[[ -5 -30 -29  24  -4  -9   7   1 -20 -23 -19]
 [ -7  16   1   1 -17  53 -12  -3  55  -9   6]
 [-11   4  10  -3  -9  11  -2   4  24 -11  -3]]
|
[[-19  -5 -30 -29  24  -4  -9   7   1 -20 -23]
 [  6  -7  16   1   1 -17  53 -12  -3  55  -9]
 [ -3 -11   4  10  -3  -9  11  -2   4  24 -11]]

[[ 19  43 -41]
 [ 23 -20   8]
 [ 19  44 -42]]
|
[[-41  19  43]
 [  8  23 -20]
 [-42  19  44]]

[[-10 -19 -48]
 [-19  19 -37]
 [ 43  -7 -15]
 [-12  16  -1]
 [ 10 -16 -16]
 [ -7  -5   0]
 [ -9  -5  -4]
 [ 42   3 -42]]
|
[[-48 -10 -19]
 [-37 -19  19]
 [-15  43  -7]
 [ -1 -12  16]
 [-16  10 -16]
 [  0  -7  -5]
 [ -4  -9  -5]
 [-42  42   3]]

[[  3  30 -48  27  14  24 -26]
 [  6  37 -37  25  12  24 -20]
 [ -2  -2   1  -7   2   1   3]
 [ -6 -48  42 -45 -12 -46  38]
 [ 32  30  -6  45 -20  49 -46]
 [-30   6 -42   2  31  -2   4]]
|
[[-26   3  30 -48  27  14  24]
 [-20   6  37 -37  25  12  24]
 [  3  -2  -2   1  -7   2   1]
 [ 38  -6 -48  42 -45 -12 -46]
 [-46  32  30  -6  45 -20  49]
 [  4 -30   6 -42   2  31  -2]]

[[ 18  -1 -11  -7]
 [  8   1  -6   1]
 [  3   1  -1   0]
 [ -2   0   1   0]
 [ 23  -3  -8  -5]
 [  0  -7  -9 -14]
 [  1  -1  -1  -1]
 [-47   2  -3 -16]
 [-54   6 -12   0]
 [ -1  -1   6   0]
 [ -2  -4   5   0]]
|
[[ -7  18  -1 -11]
 [  1   8   1  -6]
 [  0   3   1  -1]
 [  0  -2   0   1]
 [ -5  23  -3  -8]
 [-14   0  -7  -9]
 [ -1   1  -1  -1]
 [-16 -47   2  -3]
 [  0 -54   6 -12]
 [  0  -1  -1   6]
 [  0  -2  -4   5]]

[[ 24  21  15 -18 -19 -14   1]
 [-14 -11   6  19  10  10 -18]
 [  7   5 -19 -10  13  27   7]
 [  7  10  23  37  23 -22 -23]
 [  7   3 -15  12  27  18 -12]
 [ -9  -4 -41 -36  -5  23  28]
 [ 16  11 -16  10  28  25 -22]
 [  8  10  23  -9 -18 -22   0]]
|
[[  1  24  21  15 -18 -19 -14]
 [-18 -14 -11   6  19  10  10]
 [  7   7   5 -19 -10  13  27]
 [-23   7  10  23  37  23 -22]
 [-12   7   3 -15  12  27  18]
 [ 28  -9  -4 -41 -36  -5  23]
 [-22  16  11 -16  10  28  25]
 [  0   8  10  23  -9 -18 -22]]
---
[[ 28   3  -1   0   4 -32  27  35  13  -8 -32  34  32  11  29  34]
 [ 26 -37 -33   0  49 -27 -19   3 -46 -33 -27   6  11 -45  29   6]]
|
[[ 26 -37 -33   0  49 -27 -19   3 -46 -33 -27   6  11 -45  29   6]]

[[ -6  46  32  -1  34  15   0   6  -4 -12  23]
 [  8  10  -7  -7  54  22 -11  -3   3  -9 -11]
 [ 20   4  -8  -8  -9 -18   1  14   7   8   7]
 [-53 -17  23 -27  16  11  21   9  26 -16 -17]
 [  0 -10 -52  -1 -34 -51  12  35  -3  31  23]
 [-11 -17   4   4  -2  26 -45 -26  17   7  -8]
 [-12  -7  11 -18 -15  14  18   9 -14   4 -35]]
|
[[  8  10  -7  -7  54  22 -11  -3   3  -9 -11]
 [-53 -17  23 -27  16  11  21   9  26 -16 -17]
 [-11 -17   4   4  -2  26 -45 -26  17   7  -8]]

[[-20 -39 -19  34]
 [-22 -16  -3  28]
 [-40   0  16  25]
 [ 25 -17 -22 -16]
 [ 28 -14 -21 -19]]
|
[[-22 -16  -3  28]
 [ 25 -17 -22 -16]]

[[-27 -18 -13 -20  25 -18  22 -16 -31]
 [-25 -26   2 -32  11 -39  38  -6 -14]
 [ 37 -11  42   7 -51   2 -10  48  55]]
|
[[-25 -26   2 -32  11 -39  38  -6 -14]]

[[ 19  10 -38  14  -9  44  39  -2 -39  13  26  26  52]
 [-22 -40  14  41 -44  14  17  -2 -26  42 -19 -24 -11]
 [ 11  25 -22 -39  38 -30 -26   3  36 -38 -12   8 -28]
 [-26 -13  38  -7  -5 -32 -28   1  11  -8 -18 -21 -52]
 [-27 -22  54  11  -6 -39 -34  -1  29   1 -31 -32 -40]
 [-11 -32 -17  34 -40  19  22   4 -47  38  -6  -8   6]]
|
[[-22 -40  14  41 -44  14  17  -2 -26  42 -19 -24 -11]
 [-26 -13  38  -7  -5 -32 -28   1  11  -8 -18 -21 -52]
 [-11 -32 -17  34 -40  19  22   4 -47  38  -6  -8   6]]

[[-37 -16]
 [  9 -41]
 [ 42  10]
 [  8 -42]
 [-25  29]
 [-37 -18]
 [-35 -23]]
|
[[  9 -41]
 [  8 -42]
 [-37 -18]]
